Below is a small trained network, with its code and all its weights. Each question gives an input and a target symbol and asks what happens when units are switched off, that is, made to give their printed mean instead of their output.

import numpy as np


def w(rows, s, z=0):
    codes = np.array(rows[::2]) - 128.0
    scale = np.full(codes.shape[1], s)
    scale[-1] = z or s
    return codes * scale


def norm(h):
    return h / np.sqrt((h * h).mean(-1, keepdims=True) + 1e-5)


def f(y):
    return y / 2 * (1 + np.tanh(0.7978845608 * (y + 0.044715 * y**3)))


def softmax(a):
    e = np.exp(a - a.max(-1, keepdims=True))
    return e / e.sum(-1, keepdims=True)


def log_softmax(a):
    a = a - a.max(-1, keepdims=True)
    return a - np.log(np.exp(a).sum(-1, keepdims=True))


def net(x, mask):
    ids = ['γδζμξπσ'.index(c) for c in x.split()]
    T = len(ids)
    res = E[ids] + P[:T]
    r = norm(res)
    for j in range(3):
        rows = slice(3 * j, 3 * j + 3)
        q, k, v = (r @ M[0][rows].T for M in (Q, K, V))
        z = softmax(np.where(np.tri(T) > 0, q @ k.T / 3**0.5, -1e9)) @ v
        o = O[0][rows]
        res = res + np.where(mask[j], z, o[:, -1]) @ o[:, :-1]
    y = f(norm(res) @ A[0][:, :-1].T + A[0][:, -1])
    res = res + np.where(mask[3:7], y, B[0][:, -1]) @ B[0][:, :-1]
    return log_softmax(norm(res)[-1] @ U[:, :-1].T + U[:, -1])


Q, K, V, O, A, B = {}, {}, {}, {}, {}, {}
E = w([
[125,119,146,156,218],'γ',
[146,128,177,149,207],'δ',
[213,162,91,142,87],'ζ',
[83,175,85,161,108],'μ',
[83,211,108,150,84],'ξ',
[174,160,180,140,188],'π',
[141,101,3,139,211],'σ',
],0.0069)
P = w([
[123,21,129,24,74],'0',
[105,254,46,91,214],'1',
[124,156,92,102,185],'2',
[145,164,102,126,189],'3',
[148,162,112,145,187],'4',
[146,160,119,165,182],'5',
[142,146,134,176,168],'6',
[134,139,143,188,151],'7',
[130,122,155,200,134],'8',
[126,101,176,219,120],'9',
[113,96,193,252,112],'10',
],0.0057)
Q[0] = w([
[143,128,155,39,73],'H1',
[123,43,107,124,140],'H1',
[99,95,66,149,139],'H1',
[194,91,100,109,167],'H2',
[200,158,177,147,132],'H2',
[138,153,122,213,143],'H2',
[179,162,118,193,97],'H3',
[146,248,186,201,158],'H3',
[218,105,91,110,189],'H3',
],0.016)
K[0] = w([
[121,144,100,5,145],'H1',
[130,85,172,115,159],'H1',
[86,117,160,181,158],'H1',
[144,168,79,208,159],'H2',
[140,103,140,222,140],'H2',
[130,79,108,180,103],'H2',
[104,103,185,175,120],'H3',
[127,112,156,173,79],'H3',
[130,143,105,227,148],'H3',
],0.018)
V[0] = w([
[140,202,69,135,80],'H1',
[148,145,133,185,52],'H1',
[152,145,136,103,53],'H1',
[78,158,221,124,101],'H2',
[134,188,128,115,9],'H2',
[126,10,54,156,174],'H2',
[108,171,77,158,41],'H3',
[15,144,141,172,128],'H3',
[166,229,254,74,90],'H3',
],0.0073)
O[0] = w([
[74,88,93,111,126,253],'H1',
[88,144,70,58,173,169],'H1',
[110,130,63,140,153,104],'H1',
[161,71,126,120,94,27],'H2',
[175,95,249,153,139,123],'H2',
[87,225,69,12,172,158],'H2',
[118,191,110,55,192,140],'H3',
[118,190,33,151,153,53],'H3',
[255,206,204,98,71,118],'H3',
],0.0081,0.0048)
A[0] = w([
[82,106,165,123,45,155],'N1',
[2,141,195,58,129,2],'N2',
[98,110,241,103,222,60],'N3',
[15,166,97,110,102,191],'N4',
],0.0088,0.0071)
B[0] = w([
[154,174,65,190,195,147],'N1',
[180,254,214,225,121,158],'N2',
[210,79,75,76,108,212],'N3',
[140,89,175,134,88,255],'N4',
],0.012,0.0062)
U = w([
[49,65,55,121,194,120],'γ',
[119,68,130,159,5,5],'δ',
[193,162,231,169,124,168],'ζ',
[69,156,252,48,115,167],'μ',
[196,70,99,56,150,166],'ξ',
[149,136,48,216,115,109],'π',
[112,231,87,79,204,135],'σ',
],0.013,0.0031)

Each question gives the input, a string of symbols that net reads in full, and the target symbol t.
The units are the heads (3 rows each of Q, K, V and O) and the neurons (one row each of A and B). Each row of codes is followed by its name. A weight is (code - 128) times the scale printed after its matrix; where a second scale follows, it is the last column's (O, A, B and U).
mask holds one flag per unit, heads first, then neurons. A switched-off unit (its flag False) gives its mean, the last column of its rows in O or B, instead of its output. The means were averaged over made-up inputs and are rounded, as every weight is.
A unit's drop is (log p(t) with every unit on - log p(t) with that unit switched off) / (log p(t) with every unit on - log p(t) with every unit switched off).
The circuit of an input: a set's keep is (log p(t) with only the set's units on - log p(t) with every unit switched off) / (log p(t) with every unit on - log p(t) with every unit switched off). Starting from all 7 units, units are removed one at a time, each time the one whose removal leaves the highest keep (on an exact tie, the one counted first), for as long as the keep stays at least 0.8.
circuit, biggest first: the units of the circuit, biggest drop first
k most important neurons: the k neurons with the biggest drops, biggest first
which heads matter: for each layer, one digit per head in row order, 1 if its drop is at least 0.15 and else 0, layers parted by /
input ζ π ζ, target ζ: circuit, biggest first : H2, N3
input ξ ζ ζ ξ σ ζ, target μ: 3 most important neurons : N3, N1, N4
input μ μ ζ ζ ξ ζ γ μ γ, target γ: circuit, biggest first : H3
input σ ξ ξ μ π π ζ π, target ξ: which heads matter : 100
input ζ π σ π ξ ζ δ π, target π: circuit, biggest first : H3, H2, N4
input μ σ ξ ζ ξ, target μ: circuit, biggest first : H3, N4, H2
input ξ ζ ζ μ μ μ ζ ζ ξ, target ξ: circuit, biggest first : H2, N3, H3, H1
input ζ μ μ π π μ ζ, target γ: circuit, biggest first : N2, N3, H1
input ζ δ ζ μ ζ ξ γ ζ, target δ: 2 most important neurons : N4, N3
input μ δ π μ ξ π, target σ: 3 most important neurons : N4, N3, N2
input ζ δ π, target π: which heads matter : 111
input μ ξ ζ μ ζ π, target ξ: which heads matter : 000
input π ζ ξ, target π: which heads matter : 001
input γ ζ ζ δ ζ ζ δ, target ξ: which heads matter : 000
input γ π σ ζ ξ ξ, target γ: which heads matter : 011
input δ ζ π ζ γ ζ δ δ γ, target π: circuit, biggest first : H3
input ζ μ γ γ σ ξ δ, target σ: 2 most important neurons : N3, N2
input σ μ ζ ζ ζ ξ σ, target γ: which heads matter : 000
input μ ζ ζ γ δ, target δ: which heads matter : 011
input ζ μ ξ γ, target σ: which heads matter : 111
input μ ζ ζ σ δ, target μ: which heads matter : 010
input ξ π π ζ ζ π μ ζ γ, target ξ: which heads matter : 100
